In the rows, 128 means zero.
Each row of numbers stands for one thing and depends on some of the facts below. Use the named rows to name the rest.

There are 3 kinds of fact about the things: ζ, Λ, Σ.
{K107,K108,K127,K142,K165,K180,K20,K219,K220,K312,K343,K4,K417,K436,K448,K597,K656,K768,K86,K882,K939,K983} ζ 968
{K111,K117,K126,K169,K17,K170,K174,K244,K265,K290,K313,K316,K322,K323,K340,K346,K347,K354,K359,K360,K368,K383,K385,K390,K395,K419,K431,K440,K441,K443,K508,K553,K588,K620,K625,K675,K688,K697,K698,K700,K75,K766,K796,K802,K84,K892,K895,K904,K944,K969,K978,K994} ζ 945
{K118,K156,K233,K29,K474,K488,K540,K554,K568,K71,K811,K815,K825,K829,K859,K90,K93,K937} ζ 852
{K152,K182,K223,K258,K259,K356,K507,K560,K607,K64,K777,K838,K875,K915,K948} ζ 189
{K159,K162,K237,K270,K294,K321,K325,K364,K432,K5,K6,K645,K672,K711,K734,K743,K775,K81,K823,K843,K858,K896,K917,K966,K973} ζ 566
{K187,K23,K412,K48,K518,K569,K605,K659,K708,K746,K794,K832,K922,K982,K995} ζ 27
K107 Λ K443
K117 Λ K48,K290,K343,K4
K142 Λ K156
K152 Λ K364
K187 Λ K440,K417
K219 Λ K180,K29
K233 Λ K672,K675,K174
K259 Λ K625
K312 Λ K708,K796,K875,K417,K688
K316 Λ K892,K294
K321 Λ K569,K554
K323 Λ K354
K346 Λ K838
K356 Λ K796
K360 Λ K325,K6
K390 Λ K86,K182
K395 Λ K244,K796
K419 Λ K766,K440,K385
K431 Λ K412,K659,K359,K518
K441 Λ K127
K448 Λ K48
K5 Λ K75
K507 Λ K436
K540 Λ K17,K675,K156
K560 Λ K443,K90,K368,K29
K588 Λ K126
K597 Λ K180
K605 Λ K71
K620 Λ K823,K553,K436
K645 Λ K170,K983,K436,K518
K697 Λ K832
K734 Λ K417,K156,K815
K746 Λ K86
K775 Λ K20
K777 Λ K488,K17,K568,K294
K794 Λ K859,K90
K802 Λ K675,K354,K607
K825 Λ K656,K220,K700
K84 Λ K823
K843 Λ K86,K656
K882 Λ K383,K508,K743
K895 Λ K75,K568,K182,K174
K896 Λ K554
K904 Λ K75
K915 Λ K607,K432,K815
K917 Λ K488
K922 Λ K108
K93 Λ K983,K29
K948 Λ K553,K440
K966 Λ K832
K969 Λ K700,K237
K978 Λ K108,K162
K995 Λ K244,K711
[K107] Σ K111
[K108,K126,K313,K390,K4,K659] Σ K436
[K117,K553,K994] Σ K875
[K118,K360] Σ K64
[K127,K165,K180,K219,K417,K86] Σ K829
[K142,K162,K312,K364,K588,K607] Σ K23
[K156,K340,K412] Σ K896
[K159,K316,K431] Σ K259
[K169,K982,K983] Σ K688
[K17,K187,K321,K432,K75,K794,K973] Σ K672
[K174,K922] Σ K170
[K182,K474,K675,K948] Σ K768
[K20,K258,K6,K711,K81,K832,K966] Σ K443
[K220,K325,K441] Σ K152
[K233,K395,K419,K488,K508,K540,K554,K777,K815,K90,K93,K944] Σ K978
[K244,K323,K354,K802] Σ K237
[K265] Σ K811
[K270,K368,K734,K743,K917] Σ K605
[K29,K568,K569,K71,K796,K825,K859,K904] Σ K766
[K294,K843] Σ K385
[K322,K448,K5,K560,K700,K823,K858] Σ K915
[K343,K597] Σ K775
[K346,K625,K937] Σ K895
[K347] Σ K84
[K356,K645,K939] Σ K656
[K359,K383,K518,K698] Σ K892
[K48,K708,K746] Σ K223
[K507,K620,K969] Σ K290
[K697,K838] Σ K882
[K995] Σ K440

Some rows with their names:
K368: [132 135  98 133 128 127 113 136 132 152 118 149 118 116 140 138 134 131
 149 119 116 131 110 140 125 118 130 123 145 126 138 136 116 143 116 119
 120 122 122 142 131 153 112 117 128 127 111 128 127 119 112 123 116 124]
K20: [129 119 120 121 150 163 108 116 119 139 155 135 126 130 117 102 113 137
 156 114 113 129 128 123 156 132 162 118 128 118 134 143 130 118 127 123
  91 132 134 136 111 120 117 102  96 115 135 104 113 124 103 148 110 114]
K84: [137 138 120 128 114  84 154 104 137 120  87 114 142 148 127  90 119 119
  87  93 129  92 133 134 133  96 123 125 128 113 109 108 108 127 131 124
 155 129 132 167 122 155 176 172 138 128 116 155 106 127 153  99 123 149]
K325: [126 108 120 130 125 141 109 128 127 136 149 131 129 117 138 143 130 133
 153 138 114 143 137 133 126 128 133 127 126 139 138 129 131 119 124 133
 114 116 126 122 134 136 112 119 125 113 129 122 136 125 115 126 122 109]
K569: [120 108 118 140 139 157 119 158 116 139 150 162 132 140 138 127 125 138
 145 150 129 149 122 140 147 132 141  89 113 128 141 106 122 137 115 130
 107 140 137 135 132 119 101 118 152 121 134 146 165 122 134 122 150 142]
K142: [ 97 192 168 129 121 108 127 118 125 128 155 118 111 146 116 140 141 111
  99 176 196  96  88  84 143 150 106 141  89 131 123 125 137 123 201 143
 160 141 135 115 105  85 148  72 143 156 159 110 111 133 143 170 150 145]
K698: [129 134 104 132 129 126 112 135 134 156 125 151 117 123 141 140 129 127
 149 120 124 129 112 138 118 123 130 124 145 128 139 136 119 149 122 121
 124 121 122 137 128 140 111 111 130 132 115 128 126 118 115 124 115 123]
K29: [116  89  93 124 154 175 137 137 104 110 127 121 137 100 118 119 110 141
 141 172 109 143 159 150 192 109 125 104  97 117 109  99 116 105  97 127
 115 159 158 136 140 179 120 156 139  91 141 131 159 138 128 124 150 131]
K802: [115 179 145 136 126  94 112 132 139 144 123 132 103 143 122 139 135 118
  94 144 174 101  75 115 119 142 104 133 120 127 130 130 128 151 180 125
 169 125 125 129 114 106 136  86 145 147 136 127 101 123 150 152 148 151]
K982: [128 121 131 136 129 139 129 141 123 128 147 141 136 125 143 129 139 137
 146 131 117 141 116 124 122 131 144 117 124 133 142 133 125 125 115 131
  98 123 120 126 136 125 112 117 126 130 120 125 142 123 116 123 121 120]
K904: [104 113 198 165 211 165 158 145 190 105  40 167  66 141  99 183 133 197
  20 106 106 171 136 174  65 147 153  97 203 100 121 157 157 177 124 136
 184 111 156 106 138  79 103 117 125  59 168 178 122 137 200 134 226 186]
K823: [124 134 118 126 125 114 125 146 120 123 134 100 126 112 161 167 131 153
 140 143 110 132 147 128 138 140 129 129 111 134 130 121 118 105 133 124
 124 127 134 110 159 184 128 148 121 129 118 128 141 121 107 110 107 114]
K152: [125 131 155 124 112 103 157  98 137 111 119 122 146 159 122  93 124 129
  96 102 130 106 150 121 125 131 138 131 122 135 119 110 141 118 136 139
 137 133 130 145 119 104 164 166 138 134 126 151 121 128 142 106 129 129]
K258: [128 125 122 131 144 154  98 132 128 142 158 139 126 137 118  93 114 152
 150 109 113 123 108 129 154 139 159 119 126 132 146 143 144 124 127 124
  90 124 124 143 117 112 114 114 103 124 123 107 106 111  96 137 119 108]
K922: [132 133 146 138 139 122 146 159 119 105 124 113 132 126 127 106 143 139
  96 136 128 121 100 126 130 136 113 121 105 124 123 119 129 123 142 125
 128 128 123 125 140 122 133 128 125 135 127 120 128 130 141 136 145 142]
K969: [140 138 117 129 137 110 127 155 126 135 104 122 116 125 125 119 132 122
 112 122 129 116 100 140 121 140 104 128 130 125 121 124 125 152 141 112
 147 128 120 134 133 130 124 119 127 147 114 124 117 127 135 137 135 145]
K743: [125 110 119 130 125 138 110 123 127 135 152 132 128 117 138 143 129 133
 153 140 112 140 137 134 128 127 136 129 124 139 137 128 129 118 125 133
 114 116 125 122 135 137 112 119 124 111 128 121 136 124 114 130 121 107]

Name these rows:
No name comes twice in this set of rows, the named rows included.
[132 146 109 134 136 111 129 151 127 135 102 125 117 121 130 121 135 132
 111 124 126 117  95 140 130 121 109 126 132 120 124 126 122 143 133 115
 140 128 124 140 132 150 128 125 126 136 117 129 113 124 132 130 136 140] -> K431
[210  58 154  96 161 119 166 213 101 102 114  69 150 137 107  66 127  80
 101  99  97 135 137 152  89 250  77 125 103 150  86  93 158 165 142  85
 142 144  85  90 153  38  87 132  98 192  92  99 156 160 165 159 141 148] -> K746
[109 177 145 125 121 111 125 129 115 122 146 112 118 134 118 122 142 114
 108 168 172  98  91  97 154 140 105 138  88 125 119 118 127 116 180 137
 149 145 135 128 113 111 146  93 136 152 147 107 116 135 134 160 137 143] -> K312
[129 142 147 138 133 117 137 156 119 111 133 115 133 132 131 112 140 135
 103 144 140 119  92 120 132 137 115 124 102 127 128 120 126 123 151 127
 127 129 123 129 134 118 133 121 130 140 129 119 124 127 140 136 143 139] -> K995
[108 106 179 166 176 153 169 109 195 110  42 180  82  96 112 184 181 170
  63 103  78 180 126 167  27 115 142 138 224 121 127 178 160 162  90 155
 146  85 122 111 137  89  97 102 115  66 141 145 120 136 163 133 179 130] -> K75
[162 153 134 125  80 110 105 151 125 115 107 102 155 166  98 122  84 115
 111  87 202 128 142 101 101  54 113 166 179 107 155 160 133 147  83 108
 163 122 128 115 114 121 167 201 140 163 144 171 104 136 157  95 141 171] -> K978
[125 116 111 118 117 118 170  87 123 105 109 118 153 130 133  91 128 127
 122 101 103 112 170 126 155  92 151 125 120 110 109 106 115  95 108 141
 113 140 143 162 127 169 168 176 122 116 122 147 127 130 121  95 100 121] -> K436
[112 107  97 130 113 132 117  97 131 173 138 191 132 182 133 125  90 106
 139 120 150 127 164 151 160 111 159  76 130 124 131  85 101 160 121 129
 146 150 153 169 107 117 131 142 187 109 137 195 163 122 158  95 148 162] -> K766
[130 141  95 136 126 119 113 139 125 147 117 140 119 116 137 124 133 131
 137 124 125 123 100 139 139 106 120 125 135 123 135 131 116 141 123 118
 128 125 126 148 129 160 124 123 132 132 111 129 120 117 114 123 118 130] -> K553
[105  92 133 126 155 182 128 114 126 124 150 147 124 122 113 158 107 132
 145 170 127 158 171 136 150 142 147 103 120 132 119 121 128 125 112 139
 124 149 155 108 125 115 101 119 143  89 158 131 165 138 137 138 155 130] -> K568
[114 144 134 129 125 133 114 134 130 134 147 144 121 128 134 131 137 141
 145 137 131 130 113 123 130 144 135 131 127 143 145 134 146 128 133 135
 110 129 124 128 126 111 120 116 131 138 124 118 131 119 106 132 127 112] -> K607
[119 135 130 122 125 119 118 134 128 135 151 116 121 122 164 186 125 146
 150 140 118 140 154 120 117 157 138 128 118 142 136 128 121 115 141 129
 120 125 128 100 153 160 115 130 126 131 123 128 148 121 108 114 103 110] -> K858
[113 172 148 134 120 104 125 149 119 118 136 111 121 139 119 107 137 132
  96 157 163  98  81 112 150 148  96 140  91 137 128 114 151 124 170 131
 147 139 127 131 122 107 144 120 140 158 134 117 113 124 132 150 151 136] -> K356

Now the same things, written a new way:
Named rows:
K966: [119 144 152 144 117 150 133 129  96 100 114 101 175 119 130 153 168 124
 137 141 162 158 126 116 143 116 128 128 111]
K672: [143 118 130 139 119 101 125 123 124 120 119 128  59 137  93 128 111 124
 128  98  77 117 134 126 110 144 149 107 134]
K896: [159 123 135 143 116 128 113 129 115 131 136  86 157 125 101 154 128 130
 135  86 125 126 130 132 111 126 162 132 109]
K93: [144 134 141 138 128 160 120  89 135 150 123 114 161 159 175 200 128 179
  84 129 136 117 116 104 159 122 122 160  97]
K711: [ 91 130 137 136 141 113 147 129 105  95 113 132 117 126 138 127 151 102
 128 162 145 155 122  95 133 139 130 120 137]
K312: [119 129 154 131 137 168 125 118 103 121 100 148 165 107 104 118 132 143
 149 131 141 136 158 168 105 109 151 129 128]
K553: [119 116 114 127 121 136 134 144 142 121 109 149 123 137 148 128 142 125
 126 136 131 124 129 122 134 131 121 132 129]
K20: [ 89 132 138 139 131 117 141 129 103  95 110 141 117 123 136 128 154 100
 128 156 150 156 123  98 135 137 131 127 139]
K219: [137 118 125 138  86 188 136 108 109 112 133 127 162 140 141 178 166 140
 108 117 145 146 115 124 161 107 135 142  90]
K417: [100 118 136 127 148 144 137 119 112 117 106 169 118 117 116 107 123 124
 138 145 128 135 147 145 106 128 149 125 142]
K368: [118 120 114 124 121 125 135 144 144 123 117 150 113 137 145 122 140 121
 125 136 133 127 125 122 138 132 114 130 135]
K560: [142 119 104 120  99 193 156  98 132 131 163 100 178 131 142 159 146 148
 100 119 169 115 106 142 136 113 140 144  91]
K948: [140 130 137 131 124 176 133 117 122 117 112 111 169 124 135 136 140 143
 132 137 135 124 135 145 119 116 133 128 103]
K156: [110 109 134 124 172 128 138 135 127 130  93 136 129 106 103  93 110 143
 152 163 115 118 164 158  92 129 134 125 149]
K768: [132 109 120 139 127  99 121 132 121 126 130 126 102 132 109 136 116 106
 121  96 112 121 125 114 104 145 164 136 133]
K233: [125 154 167 136 153 120 107  88 132 170 125 113 155 113 133 147  91 175
 124 135 131 120 151 142 139 133 113 133 128]
K777: [128 172 172 136 144 128 106  76 130 160 135 117 154 114 153 142  90 160
 119 126 139 121 139 132 141 142 111 121 116]

Rows to name:
No name comes twice in this set of rows, the named rows included.
[113 134 161 134 142 162 120 117 103 128  96 145 172  89  91 105 120 144
 165 134 140 138 172 184  99 113 148 119 133] -> K142
[145 103 116 139 130 107 114 164 148 131  94 117 130 132 119 133 124 119
 136  97 117 103 144 128  89 145 157 139 127] -> K440
[131 128 135 132 106 165 126 111 109 121 133 133 157 126 126 151 146 136
 124 120 141 144 126 135 144 110 136 136 111] -> K107
[162 150 138 158  68  71  87 134 145 171 187  38 159  70  79 142 111 121
 166  66 132 138 146 156 178 147  83  99 109] -> K895
[109 129 127 122 132 125 135 118 114 119 134 159 101 134 129 120 128 115
 118 137 129 140 118 120 130 127 135 133 143] -> K220
[135 124 130 135 100 174 128 111 108 119 134 131 159 133 132 160 151 137
 118 120 144 145 120 129 151 109 136 139 103] -> K597
[103 138 136 135 136 124 152 128 108  90 118 108 127 132 150 129 156 106
 125 163 143 142 112  93 133 140 123 115 122] -> K832
[181 212 167  99 101 101  93 165 118 143 161  88 158 135  93 124 157 142
 141  93 186 146  84 141 140  59 101 148 159] -> K390
[102 138 135 133 138 111 150 130 118  93 112 112 115 126 149 120 149 102
 127 168 142 139 117  93 126 146 117 122 132] -> K258
[146 144 142 129 102 164 140 101 113 113 123 121 105 137 121 132 140 155
 129 129 100 125 125 144 147 113 111  97 107] -> K794
[154 200 160  90 128  93 112 143  95 124 165 131 104 155  97 115 146 123
 114 108 172 151  67 114 119  69 133 152 177] -> K86
[116 122 101 109 124 134 146 136 148 141 148 142 132 129 130 116 129 132
 115 120 169 116 119 144 119 122 135 143 143] -> K700
[144 107 109 137 119  93 117 163 149 130 115 114 111 139 128 138 127 110
 124  96 117 110 128 114 109 148 146 136 130] -> K170
[141 141 159 131 127 179 135 106 110 113  86 133 129 120 106 112 128 165
 152 136  99 116 157 175 111 111 131  96 114] -> K187
[111 140 120 147  63 129 137  60 128 175 250  65 171  46  86 131 101 133
 146 101 160 160 144 177 216 148  76  79  98] -> K5

